Known rows, with every step that occurs:
T/B/Z/U: [ 0.09  0.12  0.17 -0.14 -0.06  0.15 -0.13  0.19  0.01  0.15  0.04 -0.35
  0.01  0.25 -0.37 -0.11 -0.03 -0.07  0.11  0.05 -0.13]
B/Z/E: [ 0.00  0.34 -0.03 -0.27 -0.12  0.02  0.08 -0.22 -0.05  0.14 -0.06 -0.04
 -0.11  0.44 -0.19 -0.25 -0.09  0.08 -0.01  0.05 -0.08]
B/G/U/E: [ 0.49 -0.05 -0.12  0.11 -0.45 -0.06 -0.27 -0.37 -0.01 -0.07 -0.25  0.49
 -0.12 -0.05  0.15  0.07 -0.08 -0.19 -0.13  0.09 -0.31]
U/E/T/B: [-0.28  0.11  0.01  0.18 -0.17 -0.06  0.12  0.08 -0.16 -0.12  0.23 -0.13
  0.00 -0.30  0.19  0.01  0.02  0.05  0.08 -0.21  0.20]
Z/T: [-0.29  0.05 -0.04 -0.05 -0.28 -0.37 -0.05 -0.05 -0.13  0.03 -0.32 -0.09
  0.13  0.19 -0.25  0.02  0.47 -0.03  0.17 -0.16  0.17]
T/B/Z: [ 0.01  0.13  0.04  0.04 -0.05  0.08 -0.05  0.38 -0.02  0.13  0.01 -0.21
 -0.08  0.10 -0.27 -0.11 -0.13 -0.04  0.07 -0.22 -0.08]
T/B/G/U: [ 0.30 -0.28  0.01  0.18 -0.60 -0.06 -0.36  0.04  0.05 -0.09 -0.23  0.40
  0.11  0.02 -0.42  0.10  0.30 -0.27 -0.03  0.11 -0.35]
G/U: [ 0.30 -0.06 -0.08 -0.05 -0.28 -0.03 -0.19 -0.10 -0.09  0.03 -0.21  0.40
 -0.03  0.21 -0.25 -0.06  0.05 -0.11  0.06  0.10 -0.31]
B/Z/U/E: [ 0.24  0.36  0.03 -0.21  0.04  0.13 -0.02 -0.20 -0.02  0.17  0.05 -0.29
 -0.23  0.18  0.20 -0.13 -0.43  0.01  0.01  0.02 -0.08]
U/E: [ 0.10  0.27 -0.08 -0.04 -0.23 -0.10 -0.03 -0.18 -0.18 -0.02  0.02 -0.08
 -0.22 -0.05  0.20 -0.09  0.01 -0.09  0.11  0.03 -0.04]
T/G/U/E: [-0.14 -0.03 -0.13  0.15  0.27 -0.02  0.00 -0.15  0.03 -0.12 -0.30  0.37
 -0.09 -0.11  0.38 -0.07 -0.09  0.02  0.04  0.25 -0.26]
G/B/Z/T: [ 0.31  0.09 -0.01 -0.09  0.24  0.03  0.07  0.34 -0.03  0.11 -0.35 -0.30
  0.01  0.18 -0.23  0.12 -0.05 -0.02 -0.05 -0.01  0.15]
Z/B/G/U: [ 0.75 -0.21  0.03  0.13 -0.52 -0.43 -0.57 -0.05  0.17 -0.02  0.01  0.34
  0.18  0.08 -0.41  0.05  0.47 -0.19  0.04 -0.46 -0.37]
G/U/E/T/B/Z: [-0.03  0.09 -0.05  0.31  0.21  0.31  0.14  0.16 -0.03  0.02 -0.02  0.39
  0.00 -0.19  0.26  0.03 -0.72  0.22 -0.16 -0.43 -0.05]
U/E/T/G: [-0.53 -0.05 -0.02  0.06  0.34 -0.17  0.18 -0.12  0.02 -0.14  0.23 -0.13
 -0.08 -0.32  0.49  0.01  0.09  0.13  0.07 -0.02  0.22]
Z/E/T/B/G/U: [-0.08 -0.23  0.03  0.08 -0.62 -0.06 -0.12 -0.30  0.02 -0.19 -0.11  0.55
  0.28  0.13 -0.34  0.07  0.33  0.00 -0.14  0.16 -0.09]
T/G/B/Z/U/E: [ 0.33  0.09  0.09 -0.19  0.66  0.24  0.07  0.12  0.11  0.00 -0.06 -0.48
 -0.22 -0.04  0.35  0.00 -0.28 -0.07 -0.05  0.66 -0.08]
G/B/Z/E/T: [ 0.33  0.12  0.05 -0.29  0.17  0.21  0.24  0.00 -0.03  0.02  0.16 -0.18
  0.01  0.23 -0.11  0.00 -0.16  0.12 -0.17  0.28  0.15]
Z/T/B/G: [-0.32 -0.15  0.04  0.16 -0.60 -0.39 -0.25  0.10  0.00 -0.08 -0.32 -0.09
  0.25  0.02 -0.44  0.17  0.71 -0.17  0.08 -0.16  0.15]
U/E/T/G/B/Z: [ 0.05 -0.02  0.01  0.02  0.84  0.16  0.30  0.28  0.13 -0.06  0.19 -0.30
 -0.18 -0.34  0.53  0.12 -0.38  0.13 -0.16  0.14  0.21]
G/T: [-0.22 -0.07 -0.05 -0.15 -0.15  0.08  0.05  0.03 -0.13  0.18  0.43 -0.22
 -0.08 -0.01 -0.20 -0.22  0.23 -0.14  0.28  0.12  0.02]
U/E/T: [-0.10  0.13 -0.05 -0.01 -0.11 -0.10  0.11 -0.20 -0.13 -0.05  0.28 -0.05
 -0.10 -0.18  0.28  0.01 -0.03  0.06  0.04 -0.23  0.21]
E/T: [-0.08 -0.07  0.03 -0.14 -0.18 -0.17  0.01 -0.05 -0.08  0.01  0.33 -0.08
  0.03  0.02 -0.14  0.01  0.26 -0.01  0.09 -0.19  0.15]
B/Z/E/T/G: [-0.65  0.00  0.03 -0.16  0.43 -0.03  0.27 -0.14  0.15  0.02  0.16 -0.03
  0.07  0.18  0.13 -0.15  0.01  0.27 -0.05 -0.01  0.19]

Rows:
[ 0.11 -0.40  0.05  0.20 -0.47 -0.05 -0.23  0.02  0.08 -0.13  0.03  0.43
  0.22 -0.11 -0.30  0.20  0.24 -0.11 -0.11 -0.15 -0.09]  E/T/B/G/U
[-0.20  0.19  0.01  0.21  0.15  0.15  0.21  0.22 -0.04  0.04  0.23 -0.16
 -0.09 -0.24  0.26 -0.01 -0.46  0.19 -0.06 -0.52  0.21]  U/E/T/B/Z
[-0.31 -0.02  0.02  0.07  0.13  0.30  0.14  0.43 -0.02  0.27  0.36 -0.35
 -0.04 -0.07 -0.26 -0.23 -0.18 -0.03  0.17 -0.18  0.02]  G/T/B/Z
[ 0.68  0.10  0.02 -0.21  0.22  0.18 -0.04  0.35 -0.01  0.13  0.02 -0.31
 -0.19  0.12 -0.20  0.01 -0.17 -0.14 -0.07  0.23 -0.11]  G/B/Z
[-0.03 -0.24 -0.01 -0.12 -0.42 -0.01 -0.14 -0.13  0.01  0.15  0.44 -0.19
 -0.04 -0.06 -0.26 -0.09  0.38 -0.30  0.13  0.11  0.01]  B/G/T
[-0.09 -0.26  0.12  0.08 -0.47 -0.22 -0.18  0.07  0.05 -0.10  0.28 -0.10
  0.17 -0.17 -0.32  0.17  0.49 -0.17 -0.01 -0.19  0.15]  E/T/B/G
[-0.45  0.07 -0.16  0.28  0.59 -0.03  0.16 -0.02  0.14  0.04 -0.68  0.36
  0.04  0.01  0.45  0.02 -0.45  0.26 -0.09 -0.25  0.00]  B/Z/T/G/U/E
[ 0.30  0.14 -0.14  0.07 -0.19  0.02 -0.08 -0.23 -0.15 -0.03 -0.26  0.42
 -0.13  0.01  0.22 -0.07 -0.27 -0.04  0.01  0.06 -0.28]  G/U/E
[ 0.03 -0.32  0.08 -0.13  0.46 -0.06  0.09  0.26  0.06 -0.17  0.21 -0.31
  0.04 -0.21 -0.02  0.14  0.42 -0.06  0.03  0.45  0.16]  E/T/G/B
[ 0.77  0.29  0.06 -0.27  0.21  0.32 -0.01  0.03 -0.06  0.09  0.00 -0.43
 -0.26  0.08  0.16  0.01 -0.42 -0.12 -0.07  0.48 -0.12]  G/B/Z/U/E
[ 0.28 -0.16 -0.08  0.14 -0.34 -0.04 -0.12 -0.39  0.05 -0.10  0.02  0.50
 -0.01 -0.20  0.22  0.18 -0.11 -0.04 -0.21 -0.17 -0.05]  B/G/U/E/T
[ 0.28 -0.09  0.04 -0.12  0.65  0.13  0.03  0.43  0.15  0.03 -0.01 -0.37
 -0.15 -0.02 -0.02  0.02 -0.02 -0.10 -0.04  0.40 -0.07]  T/G/B/Z
[-0.08  0.00 -0.05  0.30 -0.13  0.14  0.06  0.01 -0.13 -0.14 -0.03  0.41
  0.07 -0.25  0.17  0.06 -0.23  0.12 -0.02 -0.17 -0.05]  G/U/E/T/B
[-0.19 -0.16  0.07 -0.25  0.27 -0.01  0.21 -0.07  0.01 -0.23  0.11 -0.17
  0.12  0.02 -0.01  0.03  0.51  0.04  0.00  0.75  0.16]  Z/E/T/G/B
[-0.46 -0.12 -0.03 -0.04  0.48  0.11  0.23 -0.21  0.19  0.00 -0.11  0.48
  0.14  0.23  0.13 -0.10 -0.23  0.32 -0.15  0.04 -0.05]  B/Z/E/T/G/U
[ 0.76  0.05  0.14 -0.40  0.16  0.24 -0.10  0.18 -0.01  0.15  0.04 -0.48
 -0.12  0.28 -0.25  0.01 -0.11 -0.18 -0.02  0.50 -0.14]  G/B/Z/U
[-0.17  0.30  0.03 -0.07 -0.19  0.07  0.08  0.03 -0.06  0.06 -0.10 -0.09
  0.01  0.33 -0.29 -0.22 -0.01  0.09  0.04  0.06 -0.08]  T/B/Z/E
[-0.33 -0.38 -0.02  0.06  0.29 -0.11  0.03 -0.05  0.13 -0.09  0.00  0.36
  0.14 -0.06  0.06  0.04  0.18  0.10  0.02  0.05 -0.04]  E/T/G/U
[ 0.03  0.23  0.07 -0.19  0.18  0.19  0.11 -0.24  0.01  0.14  0.30 -0.25
 -0.13  0.02  0.27 -0.03 -0.46  0.15 -0.06 -0.24  0.16]  B/Z/U/E/T
[-0.49  0.17 -0.01 -0.05 -0.05  0.35  0.25  0.10 -0.09  0.19  0.26 -0.20
  0.02  0.16 -0.24 -0.37 -0.14  0.10  0.15  0.16  0.04]  G/T/B/Z/E
[ 0.14  0.26  0.04 -0.23 -0.28 -0.05 -0.12 -0.36 -0.17  0.00  0.04 -0.25
 -0.16  0.11  0.15 -0.11  0.09 -0.12  0.16  0.25 -0.09]  Z/U/E
[-0.12 -0.03 -0.10  0.41 -0.48 -0.20 -0.17 -0.11 -0.02 -0.16 -0.67  0.46
  0.19 -0.11 -0.01  0.21  0.10 -0.06 -0.07 -0.15 -0.09]  Z/T/B/G/U/E
[-0.24  0.09  0.13 -0.01 -0.23  0.04  0.02 -0.10 -0.14 -0.11  0.24 -0.27
  0.06 -0.15  0.10  0.02  0.08  0.03  0.13  0.06  0.15]  Z/U/E/T/B
[-0.54 -0.23 -0.09  0.13  0.18 -0.25 -0.04 -0.03  0.08 -0.07 -0.64  0.40
  0.24  0.14 -0.06  0.05  0.32  0.06  0.10  0.07 -0.07]  Z/T/G/U
[-0.18  0.16 -0.05 -0.03  0.05 -0.15  0.04  0.10  0.00  0.20 -0.33 -0.13
  0.04  0.27 -0.19  0.00 -0.04  0.09  0.03 -0.45  0.16]  B/Z/T
[ 0.07 -0.22  0.07 -0.11  0.78  0.16  0.17  0.43  0.17  0.00  0.23 -0.34
 -0.04 -0.15  0.07  0.13 -0.07  0.06 -0.10  0.13  0.18]  E/T/G/B/Z
[-0.11 -0.07  0.04  0.22 -0.40 -0.11 -0.07 -0.05 -0.01 -0.16  0.26 -0.06
  0.03 -0.37  0.14  0.18  0.21 -0.08 -0.06 -0.22  0.19]  U/E/T/B/G
[-0.68  0.00 -0.03  0.04  0.46 -0.24  0.09  0.19  0.17  0.11 -0.38 -0.20
  0.10  0.14  0.01  0.00  0.12  0.14  0.06 -0.28  0.21]  B/Z/T/G
[ 0.10  0.02 -0.10  0.10 -0.05  0.05  0.06 -0.26 -0.11 -0.05  0.02  0.43
 -0.02 -0.13  0.29  0.04 -0.30  0.10 -0.06 -0.17 -0.05]  G/U/E/T
[ 0.55 -0.12  0.00  0.29 -0.33 -0.35 -0.34 -0.22  0.15 -0.11  0.23  0.41
  0.16 -0.26  0.10  0.14  0.09  0.02 -0.09 -0.72 -0.10]  Z/B/G/U/E/T
